Below is a small trained network, with its code and all its weights. Each question gives an input and a target symbol and asks what happens when units are switched off, that is, made to give their printed mean instead of their output.

import numpy as np


def w(rows, s, z=0):
    codes = np.array(rows[::2]) - 128.0
    scale = np.full(codes.shape[1], s)
    scale[-1] = z or s
    return codes * scale


def norm(h):
    return h / np.sqrt((h * h).mean(-1, keepdims=True) + 1e-5)


def f(y):
    return y / 2 * (1 + np.tanh(0.7978845608 * (y + 0.044715 * y**3)))


def softmax(a):
    e = np.exp(a - a.max(-1, keepdims=True))
    return e / e.sum(-1, keepdims=True)


def log_softmax(a):
    a = a - a.max(-1, keepdims=True)
    return a - np.log(np.exp(a).sum(-1, keepdims=True))


def net(x, mask):
    ids = ['αβγδζθλμξπστψω'.index(c) for c in x.split()]
    T = len(ids)
    res = E[ids] + P[:T]
    q, k, v = (norm(res) @ M[0].T for M in (Q, K, V))
    z = softmax(np.where(np.tri(T) > 0, q @ k.T / 3**0.5, -1e9)) @ v
    res = res + np.where(mask[0], z, O[0][:, -1]) @ O[0][:, :-1]
    y = f(norm(res) @ A[0][:, :-1].T + A[0][:, -1])
    res = res + np.where(mask[1:9], y, B[0][:, -1]) @ B[0][:, :-1]
    return log_softmax(norm(res)[-1] @ U[:, :-1].T + U[:, -1])


Q, K, V, O, A, B = {}, {}, {}, {}, {}, {}
E = w([
[212,97,188,67,143,83],'α',
[191,168,94,165,109,135],'β',
[166,105,157,38,209,152],'γ',
[131,165,185,136,12,99],'δ',
[143,88,72,215,112,125],'ζ',
[190,103,92,220,188,135],'θ',
[166,153,118,210,135,155],'λ',
[105,125,89,240,142,126],'μ',
[124,180,122,207,134,159],'ξ',
[130,142,175,164,2,145],'π',
[124,107,105,201,80,184],'σ',
[105,48,131,151,65,17],'τ',
[125,204,191,135,140,189],'ψ',
[71,176,167,167,158,25],'ω',
],0.0076)
P = w([
[231,204,1,117,124,95],'0',
[237,175,46,150,138,106],'1',
[208,160,78,153,129,115],'2',
[206,141,98,165,140,122],'3',
[197,126,127,163,141,123],'4',
[177,121,147,166,144,132],'5',
[164,108,168,167,149,139],'6',
[150,96,189,172,149,140],'7',
[129,84,219,165,149,149],'8',
[116,74,230,173,152,154],'9',
[134,68,245,180,168,155],'10',
],0.0046)
Q[0] = w([
[62,210,58,4,101,119],'h1',
[82,124,56,155,113,162],'h1',
[165,97,117,113,150,77],'h1',
],0.011)
K[0] = w([
[197,188,5,138,126,112],'h1',
[151,164,112,71,117,117],'h1',
[118,130,134,154,127,172],'h1',
],0.013)
V[0] = w([
[84,178,143,196,100,17],'h1',
[103,2,111,153,211,44],'h1',
[127,241,192,132,227,98],'h1',
],0.0066)
O[0] = w([
[75,196,120,217,110,63,137],'h1',
[206,148,2,162,141,86,96],'h1',
[143,222,193,110,234,104,254],'h1',
],0.0079,0.00081)
A[0] = w([
[140,163,84,37,103,2,33],'n1',
[101,70,68,134,77,161,6],'n2',
[177,111,94,126,162,114,143],'n3',
[161,85,120,72,210,135,89],'n4',
[107,66,19,139,121,66,29],'n5',
[100,132,92,155,156,193,30],'n6',
[157,134,113,230,138,153,91],'n7',
[115,28,113,84,67,165,1],'n8',
],0.0079,0.0043)
B[0] = w([
[84,69,218,198,171,192,144],'n1',
[247,254,57,50,165,137,119],'n2',
[81,120,120,187,185,147,246],'n3',
[45,147,76,129,96,163,239],'n4',
[143,63,147,39,141,143,130],'n5',
[172,172,171,216,178,170,104],'n6',
[131,84,223,91,94,107,255],'n7',
[142,196,174,243,188,167,148],'n8',
],0.0062,0.003)
U = w([
[128,179,158,116,146,133,23],'α',
[207,99,190,111,177,126,215],'β',
[146,126,75,142,159,115,3],'γ',
[138,153,138,38,75,78,96],'δ',
[31,105,174,107,56,124,116],'ζ',
[103,180,210,77,139,158,11],'θ',
[90,207,119,153,150,52,127],'λ',
[104,71,49,122,91,84,171],'μ',
[166,129,56,10,130,110,133],'ξ',
[106,125,107,99,204,203,121],'π',
[114,86,137,179,51,219,204],'σ',
[189,193,87,117,100,162,59],'τ',
[115,94,51,146,79,57,124],'ψ',
[58,143,112,217,172,73,142],'ω',
],0.013,0.0051)

Each question gives the input, a string of symbols that net reads in full, and the target symbol t.
The units are the heads (3 rows each of Q, K, V and O) and the neurons (one row each of A and B). Each row of codes is followed by its name. A weight is (code - 128) times the scale printed after its matrix; where a second scale follows, it is the last column's (O, A, B and U).
mask holds one flag per unit, heads first, then neurons. A switched-off unit (its flag False) gives its mean, the last column of its rows in O or B, instead of its output. The means were averaged over made-up inputs and are rounded, as every weight is.
A unit's drop is (log p(t) with every unit on - log p(t) with that unit switched off) / (log p(t) with every unit on - log p(t) with every unit switched off).
The circuit of an input: a set's keep is (log p(t) with only the set's units on - log p(t) with every unit switched off) / (log p(t) with every unit on - log p(t) with every unit switched off). Starting from all 9 units, units are removed one at a time, each time the one whose removal leaves the highest keep (on an exact tie, the one counted first), for as long as the keep stays at least 0.8.
circuit, biggest first: the units of the circuit, biggest drop first
unit that matters most: the unit with the biggest drop
k most important neurons: the k neurons with the biggest drops, biggest first
drop of u: that unit's drop, to one decimal
input ω π λ σ α α σ ξ, target β: 2 most important neurons => (n7; n4)
input σ σ θ α μ ζ, target β: unit that matters most => n7
input α μ γ, target ω: circuit, biggest first => (h1; n3)
input μ ξ σ γ, target σ: circuit, biggest first => (h1; n4)
input α λ ζ β, target β: 2 most important neurons => (n4; n7)
input γ α π σ α μ, target β: circuit, biggest first => (n7; h1)
input α ζ σ, target β: 3 most important neurons => (n4; n7; n2)
input α α μ μ, target β: circuit, biggest first => (n7; n4)
input α α σ α α μ α λ γ β, target π: circuit, biggest first => (h1; n4)
input γ γ γ α, target ξ: 4 most important neurons => (n4; n8; n7; n6)
input α α α, target π: 2 most important neurons => (n4; n7)
input ω σ μ α δ τ μ σ, target ψ: drop of h1 => 1.0
input ζ α π ζ, target σ: drop of h1 => 1.6
input σ μ σ π γ, target σ: drop of n8 => 0.1
input σ α α ω μ, target λ: most important neuron => (n1)
input μ α μ ψ ω α α γ, target π: 3 most important neurons => (n4; n7; n3)
